Look-ups in named tables: a row name and a column name give one cell, copied from the table.

Table bep
        gamigab    bip  babigi   fovu   maka    seg  bolal    big
mipur     26000  34630   80066  68661  54401  68344  55020  45308
vabuda    46808  54992   61008  46594  39629  44614  95338  98274
finup      3351  85874   52958  63789  76735  58129  31987  17186
mimuro    68406  30341   31051  47536  70324  53716  75997  76185
ruvedu    50429  30174   90614  36560  69756  47464  63696  62430

ruvedu, babigi -> 90614
mimuro, babigi -> 31051
ruvedu, gamigab -> 50429
mimuro, bip -> 30341
vabuda, bip -> 54992
finup, bolal -> 31987
mimuro, maka -> 70324
Row with the largest gamigab: mimuro

lumufo =
|  | tun | vut | fub | dilag | zit | luv | gekena |
|---|---|---|---|---|---|---|---|
| rogeza | 146 | 150 | 123 | 130 | 112 | 139 | 118 |
| sok | 50 | 164 | 141 | 115 | 182 | 107 | 159 |
| dof | 153 | 121 | 138 | 146 | 130 | 164 | 133 |
| kuro | 119 | 181 | 201 | 76 | 143 | 151 | 186 |
| binomed | 108 | 189 | 133 | 105 | 122 | 113 | 126 |
| bogerer | 200 | 105 | 146 | 161 | 117 | 158 | 143 |
| zili | 149 | 94 | 122 | 151 | 143 | 179 | 134 |
| zuf | 110 | 111 | 90 | 201 | 174 | 95 | 101 |
| fenadur | 129 | 180 | 149 | 112 | 119 | 121 | 138 |
| bago | 190 | 126 | 131 | 169 | 113 | 132 | 113 |
| simipib | 193 | 113 | 127 | 150 | 105 | 156 | 121 |

What is the tun of dof in lumufo? 153
What is the dilag of fenadur in lumufo? 112
What is the zit of simipib in lumufo? 105
What is the fub of binomed in lumufo? 133
What is the tun of rogeza in lumufo? 146
What is the gekena of sok in lumufo? 159
What is the vut of bogerer in lumufo? 105
What is the fub of sok in lumufo? 141
What is the gekena of zili in lumufo? 134
What is the zit of rogeza in lumufo? 112
What is the fub of bogerer in lumufo? 146
What is the zit of zuf in lumufo? 174

Table sebo
	dufer	pez	zuziso	fizo
zop	66.234	-39.777	58.044	70.220
didivut	1.575	55.146	-79.717	-61.466
faz	19.120	-6.962	-48.269	92.980

faz, dufer: 19.120
faz, zuziso: -48.269
didivut, dufer: 1.575
zop, fizo: 70.220
zop, pez: -39.777
didivut, zuziso: -79.717

Table gofamog
         mazu  nogol  buf  biveb  mokar  lof  lag  saz  gam
vav       106     81  144    202    128  116  113   80   96
zepatuv    61     64  138    201    134   87   84  100   87
vuk       109    119  144    187    125  122  109  103   87
nifef      64     59  144    200    128   61   80  106   86

What is the saz of vav in gofamog?
80
What is the nogol of zepatuv in gofamog?
64
What is the mokar of vuk in gofamog?
125
What is the buf of vuk in gofamog?
144
What is the saz of vuk in gofamog?
103
What is the biveb of zepatuv in gofamog?
201
What is the gam of vuk in gofamog?
87
What is the biveb of vuk in gofamog?
187
What is the lof of vav in gofamog?
116
What is the mokar of nifef in gofamog?
128

Table lev
|  | kipo | nam | zev | rig | poz | kor | loba |
|---|---|---|---|---|---|---|---|
| fam | 155 | 126 | 136 | 230 | 226 | 73 | 223 |
| subav | 162 | 175 | 42 | 224 | 198 | 191 | 99 |
| fupetu | 203 | 169 | 213 | 179 | 41 | 153 | 90 |

poz of fam = 226
nam of fam = 126
poz of fupetu = 41
kipo of fupetu = 203
zev of fupetu = 213
rig of fam = 230
kor of fupetu = 153
Which row has the largest zev? fupetu

Table mur
	fek	susubu	zofuveg	pim	geg	sibifuz	musir	nen	mato
nuv	24	41	55	15	6	51	30	40	24
deg	41	56	54	56	58	45	68	79	49
noz	27	38	53	8	6	46	30	37	29
koz	54	68	48	46	57	51	66	93	48
badima	56	61	54	49	59	52	62	95	51
mev	29	23	44	34	71	59	85	71	52

What is the zofuveg of noz in mur?
53
What is the susubu of deg in mur?
56
What is the susubu of noz in mur?
38
What is the nen of mev in mur?
71
What is the nen of badima in mur?
95
What is the geg of noz in mur?
6
What is the mato of badima in mur?
51
What is the sibifuz of nuv in mur?
51
What is the pim of koz in mur?
46
What is the sibifuz of deg in mur?
45
What is the musir of noz in mur?
30
What is the musir of koz in mur?
66
What is the fek of nuv in mur?
24
What is the fek of deg in mur?
41
What is the zofuveg of koz in mur?
48
What is the musir of deg in mur?
68
What is the fek of badima in mur?
56
What is the sibifuz of noz in mur?
46
What is the musir of mev in mur?
85
What is the zofuveg of mev in mur?
44

bube:
|  | dav | tomupo | pev | fup | sudo | zeto | tomi | penofur | vipemu | sal |
|---|---|---|---|---|---|---|---|---|---|---|
| midimez | 6.4 | 5.9 | 5.1 | 2.8 | 7.6 | 5.8 | 7.0 | 7.1 | 5.9 | 4.5 |
| zif | 7.0 | 4.4 | 6.3 | 7.5 | 3.1 | 4.7 | 5.7 | 6.3 | 6.7 | 6.9 |
| vab | 2.8 | 6.2 | 1.9 | 6.3 | 4.4 | 2.7 | 1.6 | 5.5 | 7.0 | 4.8 |
| zab | 4.7 | 3.7 | 3.6 | 6.6 | 0.9 | 2.1 | 1.7 | 3.5 | 5.8 | 3.7 |
| kisig | 1.9 | 5.0 | 2.6 | 2.2 | 7.4 | 4.3 | 3.4 | 5.4 | 2.2 | 3.1 |
| vibi | 7.3 | 2.2 | 4.3 | 4.0 | 1.8 | 1.0 | 4.9 | 5.5 | 5.1 | 4.9 |
| vabubar | 3.2 | 1.3 | 2.8 | 2.3 | 3.0 | 4.8 | 7.7 | 4.2 | 5.4 | 5.9 |
| pekiv | 4.9 | 7.0 | 4.9 | 3.7 | 5.8 | 6.3 | 1.7 | 6.3 | 2.9 | 1.5 |
| fifave | 5.3 | 7.0 | 3.3 | 2.7 | 5.9 | 0.7 | 3.8 | 3.7 | 4.5 | 6.9 |
| ton | 4.2 | 4.6 | 6.7 | 3.9 | 4.6 | 6.8 | 7.2 | 1.9 | 2.9 | 7.6 |

tomupo of pekiv is 7.0
zeto of vab is 2.7
vipemu of kisig is 2.2
vipemu of fifave is 4.5
tomupo of ton is 4.6
dav of vab is 2.8
sal of vab is 4.8
tomi of ton is 7.2
fup of kisig is 2.2
tomi of vibi is 4.9
pev of ton is 6.7
sudo of zab is 0.9
sudo of ton is 4.6
tomi of fifave is 3.8
zeto of zif is 4.7
zeto of zab is 2.1
dav of vibi is 7.3
vipemu of vibi is 5.1
tomupo of midimez is 5.9

Table vig
|  | ton | vav | femu | purag | pud |
|---|---|---|---|---|---|
| bima | -84 | 44 | 29 | 41 | -27 |
| kasozu | 16 | 21 | 21 | -10 | -8 |
| vegam | 77 | 69 | 43 | 90 | -1 |
| val | -4 | 49 | -10 | -21 | 27 |
| mogo | -52 | 10 | 48 | 64 | -94 |

mogo, pud: -94
kasozu, pud: -8
mogo, femu: 48
mogo, ton: -52
kasozu, ton: 16
kasozu, vav: 21
kasozu, femu: 21
vegam, pud: -1
val, femu: -10
val, vav: 49
bima, vav: 44
kasozu, purag: -10

Table fopi
fields: lud, zel, duv, dis, lozef, pov, fir, sabaruf, zipom
mube: [-2.6, 1.3, -4.5, -8.1, -1.0, 0.5, 2.8, 1.3, -5.7]
bunuve: [0.8, -0.6, -2.6, 1.0, -4.5, 0.4, 0.0, -2.4, -2.2]
moz: [2.3, -3.2, 0.8, 3.4, 1.7, 0.7, -3.9, 0.3, 4.2]
gug: [1.3, 0.0, -4.4, -6.6, 0.1, 1.9, -4.4, -4.8, -6.3]
dufamu: [-1.5, -2.9, 1.5, 0.7, 1.7, -0.4, 0.2, 3.7, -0.7]
tef: [-2.7, 0.2, -0.6, -3.2, -0.5, 2.6, -3.3, -1.5, -1.9]
fibopa: [0.8, -1.0, 0.7, 4.7, 0.1, -2.3, 0.9, -2.3, 3.2]
lizusev: [3.1, -2.2, 4.0, 5.6, -1.9, -5.3, 0.9, -1.4, 4.5]
zedet: [-1.0, 0.7, 1.0, -3.5, -3.0, 0.3, -0.6, -4.7, -5.5]
govo: [1.9, 0.2, -1.8, -3.2, -4.1, 5.1, -6.6, -1.8, -0.8]
ribokal: [-4.2, 0.8, -2.1, -3.0, -1.0, -3.2, 2.5, -1.9, -4.1]
zativil: [-3.9, -1.0, -4.2, -6.7, 0.4, -5.0, -0.4, -0.6, -2.5]

What is the sabaruf of zedet in fopi?
-4.7
What is the zipom of govo in fopi?
-0.8
What is the lud of dufamu in fopi?
-1.5
What is the pov of fibopa in fopi?
-2.3
What is the sabaruf of zativil in fopi?
-0.6
What is the zel of moz in fopi?
-3.2
What is the lozef of govo in fopi?
-4.1
What is the zel of tef in fopi?
0.2
What is the lud of lizusev in fopi?
3.1
What is the sabaruf of ribokal in fopi?
-1.9

